Stage of each row:
[  42  -88 -130  -73 -260   32 -188  -37  -53  101  203  119 -114 -148
 -121    6  124  138  -88  -43   96  352 -136  148   31  108 -203  145
 -146 -105  -55   70 -201  -24 -110  164  104 -118 -102 -242  -77   14
  -52   34 -261  113  206]  11
[ 102  269    5   98  -41  120   49  -65   22  -36   -8  368  -47 -119
   28 -274 -105  458 -349 -411  -41 -157   -5 -191   15 -144   29   65
  -66  -25   -6   91  186 -129  201  128 -471 -129  -38  237  132  149
  -46   10  296  151  -95]  37
[ 134   73 -374  103  118 -473   37 -153 -273 -422 -187  225 -102  -15
 -257 -417  -34 -281 -101  -94  157   17 -200  -63   31 -481 -202 -379
  -13  -23 -144  -61  188 -142  153  121  -41   80  148 -228  290  134
  181 -443  -30   -7   -4]  7
[ -69   15  -69   11  -83  -21  -47   22    9  -30   88 -167 -151   41
 -164  309   73  -22   60   26  -25 -187 -135 -272 -404 -287 -111 -328
  -37  215  -48    5  -80  -49  442 -152 -218  -85  164  -66   64   68
  -81  -62  -89 -302 -106]  25
[  11   69  103  -22  -46  182  -19   22  275  225 -122  198 -113   43
  -55  154   22  379 -248 -260  -23 -242 -116 -102 -116 -314  -15  294
  -76  265    5 -158  -62  -12  546 -304 -158 -236  -10   19  102  194
 -319  -85  159   45   35]  34
[-174  148  165 -300  150  -51  212  -20   92  122 -309  -63 -173 -266
  187  -82  218   25 -263 -411   14  -35  -34   52  173    4 -168  153
  -47   89  184  -56  241  182  180   83  126 -111  157  -15  220  261
 -561  239  263  130   -7]  40
[   3  -31  252 -119  -25  351 -120  209  230  254  234  189 -128   -9
   72  226   68  584  -30 -313   34 -141  -54  122  -95  123  159  227
 -208  105   88  -44  -81   16  227 -102 -194 -202 -315  221  -86  175
   27  202   -3  -59 -128]  10
[ -71   -8 -173 -109 -347    6  -88   53  146   81  -95   -9 -301 -261
   66  252  155  222   15  -67  -85   93 -212  323 -286  -30 -197   51
  112  -21   73 -498  112 -194   95  178  219   -8 -165 -135   58  181
 -290 -122 -180   86  251]  22
[-106   65   97  215  -68   61   45   50   31  107  312 -384    1   41
  159  146  202   46  101   20    3    4  153  -19 -270  118  -19   16
  -48   50  372  206 -186 -159   18  280 -230  -10  -61  -53  169 -184
 -154  243 -195 -186   97]  7
[  80  104   32   35  -59   48  -40  -11  143  -48  190  181  -28  -31
   80 -112  -46  346  -91  -66   75  -32   67   41  -57  -14  -24  290
  -58  -96  -11  111 -142 -127  108   37 -129   41  -86  123   -9  126
  -38  172  215   87  -83]  6
[   5   22 -211 -227  162  -10  149 -109  129  116  -79 -139 -161   76
  -89  145  338  -84   99 -104   86    8  -88 -178   -4 -285 -106  170
   -5  190   32 -248   98  168  361 -133 -208   72  250    7  192  108
 -300  119  208 -152  138]  23
[-264   92  109 -236  132 -373  173   61  -72    1 -124 -138  -23  -92
   98  104  402 -169  -94   -8  283   77  -76  -22 -127   85 -196 -116
  -33  180  284 -174 -196  -62  125   31  109    6   91 -121   72  100
 -411  -41   39 -114  186]  22
[ 112   48 -241 -243 -121  -83   -2  -37   51 -155 -270  524 -111 -280
  -44 -139  -19  289 -153 -119  132  -16 -305  265  -51 -271 -212   76
   79 -161 -257 -538  141 -237  147   -9   87   82 -158   13 -114  282
  -88 -346  313  177  135]  22
[  39  -41  118 -164  248  136  306  -79  -63   59   10  -72 -129 -292
 -103   94  260   39  -73 -245   29   41 -198 -103   53 -126 -154 -333
 -127  124  146 -290  168   26  337  -64    2 -188  132 -187  185  237
 -229 -129   -4 -178   29]  10
[ 425   15 -149   50   51   27 -290   76  -74   92  -31  304 -167   48
 -295 -252 -109  129  -11   58  140   75  -75  207 -127 -405  -45  -38
   97 -101 -346   -9    2  -31  129 -171 -194  122  -52   63 -177  107
   56  -98  -68   24   88]  37
[ 341    2  115  332  230   24   -6  111  -55 -243  194  105  163   95
   79 -222  -42  263   97  169  244 -186   59   91 -298 -188  233 -352
  110 -210   92  153 -235 -416  104   24 -222  130 -214   27  -91  -60
  382 -144   18 -185 -145]  17
[ -47   86  143  184 -384  356  -78  -30  124   98   64  163  -21 -205
  199  -51  -76  551 -465 -283   57  -36 -150   96  -39  135   56  151
 -112 -191  185   76   19 -264    0  224  -57 -248 -304 -202   37  -29
 -211  -69  -69  224  124]  25
[ 105  -51  -30  -95 -243  -27 -228   54  211  211  165  156 -317   57
  -60  137  -99  214  207 -165 -181   -2   87  285  -73 -184 -132  538
  -91  119  -50  -23 -168   24  232  -35  157   69  -56  113  131  241
  -63  177  -48  134   39]  10
[-131   97  223 -243   10  -26  150  -18  205   91   19  100 -144  -79
   59  102   27  187 -135 -252   50 -140  -56  -33   29 -126 -122  336
 -174  184  118 -199  -50   13  424 -155   36   25   71   60  215  373
 -381   48  340  -13  -55]  12
[ 236   90  -66  144   32   73    8  -46 -254  -91   36  471  110 -124
 -141 -372 -173  209 -195 -122  198 -109  -82   99  -54 -220 -120 -239
  -62 -183 -175   26   57 -284   -7   49 -366  -43 -221  136 -207 -110
  149 -309  122   29  134]  5
[-256  136  -47 -302  253 -475  169   65 -229  -30 -323  110   40  160
  -10 -132  285 -350  -76 -152  384 -158 -129 -178  -53 -118  -83 -300
  -36  214  133  -64   59   54  198  -15 -305   57  116  245   13  -32
 -193 -142  199 -203  136]  33
[ 187  -63 -227  431 -280   71 -503  132   13  285 -236  -72 -342  349
 -105  -12 -147    8  -20   -3  101 -238  -26  445 -414 -337  118 -154
  219   19    2   96  208  -62   68 -132   -2  -61 -282  -15 -109 -314
 -101 -197 -635  125  405]  30
[ 163   34  -46  290   -7 -145  171  -35 -204  -28 -228  -61   42 -156
  179 -333   62 -119  -11   95   90    7   22  346 -249 -103  -89 -463
  351 -257  330 -124  130 -426  -88  377   78  100 -131  -48   20 -204
 -189 -318 -194   74  422]  41
[ 205  -55 -131  117   12    8   23 -121   71   98 -327   51 -305   19
  -63 -144 -145  -75   -8 -169    1 -247  -61  375  -42 -494 -120  -15
  144   10   14 -278  376  -39  319 -186  262   50   -5  -41  162   81
 -288 -280  -53  158  278]  8
[ 346  -32 -109  215  111 -186   58  -83 -301  -99 -110   40  -54  -96
  -21 -323  -56 -205  169   89  102  -44  108  351 -161 -293 -161 -438
  226 -220   51   46   47 -291  -64  122  154  174   -3  -28  -68 -160
   34 -238 -122   55  290]  19
[-119   15   87 -197  180   66  157   58  165  123   20 -233  -10   -2
  130  130  445  105  -65   21  216  113 -106 -191 -113  176   86  -82
   58   51  256  -83  -47   97  236    2 -185  -65   85   47   -8  110
 -312  248   65 -197   -1]  41
[ -17  148 -427   35  137 -491  -74  -45 -172 -300 -168  -51 -144  112
  -77 -142  228 -241   52  -19  174  -43   40 -119 -198 -202 -137 -284
  105   78  -67  150   70   18   16   85 -164   61  181   59   48  -65
   67   50   -5  -20    7]  21
[ -39   68 -213  182   21 -456 -119   -2 -370  -40   21 -184   65  282
  -72 -253  205 -490   45  164  404  146   70   21 -142  -79 -100 -224
    7  -19  174  357 -209 -104 -232  261 -231  195   29 -133   29 -406
  -23  -65 -295 -131  376]  21
[ 230  -60 -279  133 -242   44 -256   25   25  -15 -281  319 -311 -195
 -193 -113 -137  248 -144 -309 -222  -32 -274  302 -110 -435 -132 -115
   68  -21 -210 -200  267 -123  204  108  152 -249 -157 -246  148  188
   80 -354 -322  232   50]  40
[  -7  181  224   -9  363 -299  254   38   76    0  152 -260   77   49
  114    5  332  -77   60  362  312   61  231  -67 -273   22 -131   62
  130  120  282  -94 -403 -154  231 -174  -66  254  183  115  -12  123
 -464  181  261 -194  122]  3
[  -6    7  129 -368  517 -238  366   -9  -87   30  -78  -38   92  -92
   88  -69  384 -230  205  -75  207   -9  134   48  125  -59 -225   54
  -52  112  145  -33 -174   86  135  -54   30   95  199  139   -7   57
 -225  224  394 -147   60]  8
[-341   61   83  -73 -142  -20 -189   83  193  235 -137 -129 -408  211
  -18  203   13   34 -273 -448   82 -274 -136   -8  -39  -71   33  161
 -243  366  161   47  275  309  372 -205    7 -229  -29    9  271  171
 -391   94 -211   13  -26]  7
[ 287   44 -231   31  279 -478    6  -63 -390 -209  -85  341   30   29
 -485 -200   63 -267   -2  220  315   23 -116 -133 -243 -557 -331 -524
   44  161 -301 -154 -274 -201  295 -343 -168   64  192  -58 -179   54
   82 -558   23 -164  213]  19
[ 193   36 -181  -77  135 -237 -173  -62 -105 -123  -62  432   31   42
 -132 -393   19   60 -163 -141  293  100   30  129  238 -187 -158  325
 -143  -85 -270  314 -238   55  -89  -57   14  -15  -14  -58 -130    2
  119   61  196  248   36]  13
[ 185  -20   59  124  388  -95  -37    3  -18  -28   11   33    9  227
  -34 -259  164   23 -105  -69  343  -31   94  -12  108  -93  135  -23
  -70   37   86  360 -155  107  117 -204  -30 -105   26  -49   -9  -38
   65  117  -47   20  -43]  7
[ 130   21 -152   40 -304   78 -359  142   78 -102   90  188 -120 -139
   49 -134 -133  342   -5  -94 -106   68  -72  261 -156  -61  -20  155
   14 -273 -225  253  -48 -132 -116  360  -70   12 -217  -53  -43   83
  229  213  -87  115 -226]  40
[ 458   83 -275  136  155 -131 -221  -49  -30  -94 -158  221 -184  119
 -145 -492 -106   42  -49  104  214   50   62  185  -53 -352   31  -53
  272 -244 -283  143  156   23   49 -126  -92  232   74  167 -149   95
   27   53   77  186   38]  40
[ -13  121  -30  263   -7   78  -54   38 -210 -180  106 -115  121   22
   60 -153   60   67 -185    0  244 -124  -73 -211 -270   13  118 -543
  -12 -178   78  406   27 -204  -64  238 -486  -83  -87  -61  -82 -289
  138   12 -120 -215  -92]  29
[  45   58 -413   47 -354 -493 -440   47 -181 -222  107  362 -227    6
 -314 -146 -111  -14  -19   21   36  227 -112  148 -190 -192 -310   40
  -93   11 -328  102 -220 -136  -76  181   28   32  -80 -111   -1  127
  245 -184 -301  145   41]  7
[-176   18  331   38  -89  464  267   19   91  256  111 -330   53 -238
  272  288  281  295 -199  -86   69  -75 -134 -113 -257  259   65 -309
    2  -42  465 -110   41 -200  188  141 -191 -241 -109 -102  -10 -116
 -452   51  -87 -210  170]  30
[ 185  123  -64 -153  142   87  211 -137   94 -139   80  227  162 -140
   78 -249   95  272  -80   64  139   53    3 -221    7  -75  -49  108
  103 -248 -121   49 -100 -107  177   45 -346  136  146  235 -144  137
  -72  211  597  -13 -122]  40
[ 134   33 -197  199 -168   18 -205  -18  159  -93   42  300 -283   93
  -57   18  -97  468  -66 -426 -193 -228  -15  -61 -107 -226  117   72
  -81  146  -14  107   89  -57  319   -4 -106 -272 -100  105  217  177
  291  -36 -119  196 -178]  18
[  49   94   81  -95  326 -248  176   29   18  -11  -33 -160 -120   58
   -1   62  286  -87  118    6  102  -69   78 -170 -174 -194  -29 -168
   72  219  185  -72 -104    4  385 -154  -76   89  268   83  171  206
 -206   90  128 -190  -41]  28
[ -66  -19  100  -17   55 -128  124  -54   32  254  -73 -192 -245  127
   39  113  108 -172   93 -151   29 -173  122   94 -108 -108 -100  -26
   22  243  324  -41   64   80  325 -156  148  -19  124  152  151   22
 -404   31 -101   -4  269]  10
[  18  -70  450    2  -84  382  -33  187  293  324  174   26  -65  -87
  210  232  -80  470   29 -148  -96 -256   91  334 -183   44   24  323
  -98   41  175   42 -221 -129  268 -118  127 -162 -272  104  -76   93
 -221  211   11    5  -56]  1
[-120   18  225   92  158  -53  -96  179   32  149  279 -334 -118  142
  -58  277  289   36   12   13  110   -4   93 -167 -283  111   12 -155
 -157  323  231  289 -319   99  242 -152 -128 -235   53  -62   47   20
 -135  262 -347 -255 -106]  3
[ 243  -57   16  -83  364   78 -229  124  120  242 -157  -58 -280  170
 -260  117  161   16   35 -172  116 -141   -1  114  -21 -482  -24  174
  -90  310 -214   71  -43  331  382 -523   15 -122  127 -143   22  141
 -161  170  -69  -73  -53]  24
[ -11   17  -56 -216   82 -108  108  -13   48  120  -52  -87 -151  -80
   80  129  294    3  179 -130 -107   11  115  -47  -98    4 -145   16
   76  122  117   60  -60   97  194   50   16  -76  212  191   22   71
 -201  320   89   10   34]  34
[ -43  -60 -166  116 -158 -202  -46  -80    2   93 -169 -184 -292   15
  131   35  276  -43  -34 -140   -6  113   29  125  -98  144  -18 -194
  157   41  372   88   77    2   26  166  368 -218   56 -116  133  -71
 -219   30 -461  253  312]  27
[-160  262   -8   17 -120 -145    4  -23   29 -134  103   43  -89  -66
  209  -67   51  247 -159 -291    1 -118  146 -145  -90  126  -38  136
  -93   13  153  284  -15  -83    9  261 -229  -29   16  192  142   61
  -86  302  217  112 -136]  21
[ 401  -20  307  -54  238  466  244  -15  116  331  141  177 -100 -171
  -30   52  -33  408  138 -231  -93 -192   70  169  -23 -330   -2  121
  -19   43   80 -339   62 -129  433 -243 -182   51  -53  229   35  220
 -184  -24  296  -93  116]  18
[ 338  -26  -67  374 -221  434 -237  -44  -62  214   15  153 -117   51
  -30 -223 -285  276  -81 -300 -113 -221   51  219  -56 -289  102  -27
    1 -197  -56  395  214 -111    4  131 -258 -155 -206   26  -20 -299
  123    7 -228  162  140]  31
[-148   91   28 -123  -13 -159  -15  120  -57  -45  302  -93  -23   35
 -137  231  158  -22   96  129  170    5 -103 -217 -358  -78 -139 -156
 -140  175    3  -82 -264 -108  252  -16 -378  123   38   50   10  122
  -58    5   34 -408  -77]  12
[ 132  214 -125  -10   15  137   31  -85   67 -255   54  382   26 -226
  -22 -348  -74  426 -356 -213  178   21 -194  -26  124 -198  -61  228
 -133 -234 -221 -134  168 -176   51  142 -359   72 -133  -67   96  234
   16  -60  426   74 -150]  7
[ -95  -36  190  -62   -8  197  141  -32   56  245   41  -89 -141 -140
  -56  287  108  109  -77 -311 -102 -172  -73  -56  -81 -153 -186  -20
 -199  282  168  -87  -15   28  403 -141   -2 -296   50 -114  156   83
 -330  -41  -52 -100   91]  12
[-145  108  172  -81    2  -50  -75  230  268  287  109 -282 -128  114
  325  237  350  221  167  -46  -17   -1  276  123 -267  278   85  383
   87  149  368  165 -260   47   57  146  -82   20  -55  283   26   13
 -308  603  -20   -7   27]  37
[-194  -68  223 -107 -352  104 -275  168  141  365  182  -24 -282   80
   23  350   68  267  -89 -230   13    7  -84   76 -161  202   50  159
 -207  201  207  125 -193   85  203  -50   92 -228 -151   -2   15  112
 -211  150 -374   14   71]  24
[  35   21  258   96   48  180  129   40  121   -1    1   33   61   31
  -20  162  -24  260 -206  166  226 -333 -221 -238 -437 -244  102 -447
   89   64   82 -207 -123 -281  616 -399 -205  -83   -5   20 -135  131
 -226 -342  124 -285  -49]  31
[-198  186 -247   43   -1 -288  -59   46 -218 -180 -241  -88   46  -19
  349 -428  286 -109 -195 -161  316   86   57  142  -12  370   52 -239
  139 -310  233  432  234  -26 -520  622 -196   -2 -154  127  -97 -355
  -24  306  -81  166  117]  39
[ 183   58   -6   68  179 -142 -160  173  -98  131   76  -63  -54  147
 -165   12  159  -54  156  175  135    8  107   18 -351 -221  -62 -159
   96  134  -56  136 -267  -38  157 -126 -290   71   49  123 -145  -52
  -45   98 -131 -203   76]  37
[  18 -125 -323   88  -42 -283   11 -125 -214 -135 -118  -51  -23   26
   31 -183  193 -277   82   95  214  108  -37  172  -91   34 -140 -375
  148 -175  132  140    2 -111 -149  220  202  -41  -11  -92 -116 -282
   41 -124 -284   85  315]  9
[ 116 -171 -229  136    0 -277 -112   40 -245 -160 -148    6  -18   30
  -23  -57  127 -205  213   62   77  -65  -35  209 -261 -160  -94 -524
  137  -70   35  221 -154 -198  -35  151  210 -126  -54 -156 -126 -265
  279 -196 -381  -17  127]  24
[  63   83 -102  300  -73 -135 -536  124    3 -102  131   15 -240  281
 -148 -229   -6  181 -383  -28  418  141  -90   45  -76   36  208  -21
 -132  -39  -67  432  -60  104  -89  -75  -75  -90 -178 -252    1   46
  111   73 -469  108 -100]  11
